[[-19  -8  -3  28  21  -5  27   5]
 [ 10  23  -7 -35  20   7  -9   0]
 [-23 -11   2  24 -32  13  -7  -1]
 [ -8  33  23  13  18   4 -11  13]
 [  9  -8  15  22  -4  -4 -30  26]
 [  8  16 -21  -1  13 -37  -5  15]
 [-32  15   5  -6 -28   4  -7 -18]
 [ 17   2 -15  33   6   6   2  29]
 [ 30 -22   0 -14  -3 -15  -2  23]
 [ -5  -3  17 -15  28 -26  10  19]]
->
[[ -8  -3  28  21  -5  27   5 -19]
 [ 23  -7 -35  20   7  -9   0  10]
 [-11   2  24 -32  13  -7  -1 -23]
 [ 33  23  13  18   4 -11  13  -8]
 [ -8  15  22  -4  -4 -30  26   9]
 [ 16 -21  -1  13 -37  -5  15   8]
 [ 15   5  -6 -28   4  -7 -18 -32]
 [  2 -15  33   6   6   2  29  17]
 [-22   0 -14  -3 -15  -2  23  30]
 [ -3  17 -15  28 -26  10  19  -5]]

[[ 15  -6]
 [-15  -2]
 [-15  18]
 [  7  32]
 [ -8 -25]
 [  4 -27]]
->
[[ -6  15]
 [ -2 -15]
 [ 18 -15]
 [ 32   7]
 [-25  -8]
 [-27   4]]

[[ 24 -19  11  21   2   3   4]
 [ 17  -4  10   7   0   8   7]
 [ 25 -12  13   6   0  11   0]
 [ 21   2  -5  -1  -6  13 -16]
 [ -8  13  13  30 -10 -10  -3]]
->
[[-19  11  21   2   3   4  24]
 [ -4  10   7   0   8   7  17]
 [-12  13   6   0  11   0  25]
 [  2  -5  -1  -6  13 -16  21]
 [ 13  13  30 -10 -10  -3  -8]]

[[  8 -10]
 [  6   1]
 [  2 -13]
 [  5 -37]
 [ -3 -23]
 [-18   7]
 [ -7  20]
 [ -2  -2]]
->
[[-10   8]
 [  1   6]
 [-13   2]
 [-37   5]
 [-23  -3]
 [  7 -18]
 [ 20  -7]
 [ -2  -2]]

[[ 11   5   3   7   2 -17]
 [ 12   6   3   9   2 -17]
 [ 31  -4  -2  32  -6 -19]
 [ 31  -3  -3  33  -5 -17]
 [ -5   5  15  -1  -7  12]
 [ -3   1  18  -3  -9   8]
 [ 18  13  39  -6  -8   2]
 [ -1 -10  -3   2  12  -5]
 [ 31  -1  -3  31  -5 -19]
 [  8  -2  -6  11  12 -14]
 [ -1 -16  -8   2  19  -8]]
->
[[  5   3   7   2 -17  11]
 [  6   3   9   2 -17  12]
 [ -4  -2  32  -6 -19  31]
 [ -3  -3  33  -5 -17  31]
 [  5  15  -1  -7  12  -5]
 [  1  18  -3  -9   8  -3]
 [ 13  39  -6  -8   2  18]
 [-10  -3   2  12  -5  -1]
 [ -1  -3  31  -5 -19  31]
 [ -2  -6  11  12 -14   8]
 [-16  -8   2  19  -8  -1]]

[[-16  -1 -27   4  -9  -4   6  32 -13   8  -1]
 [ 19 -10  26  -8  10 -23  11  29 -18  20  -8]]
->
[[ -1 -27   4  -9  -4   6  32 -13   8  -1 -16]
 [-10  26  -8  10 -23  11  29 -18  20  -8  19]]
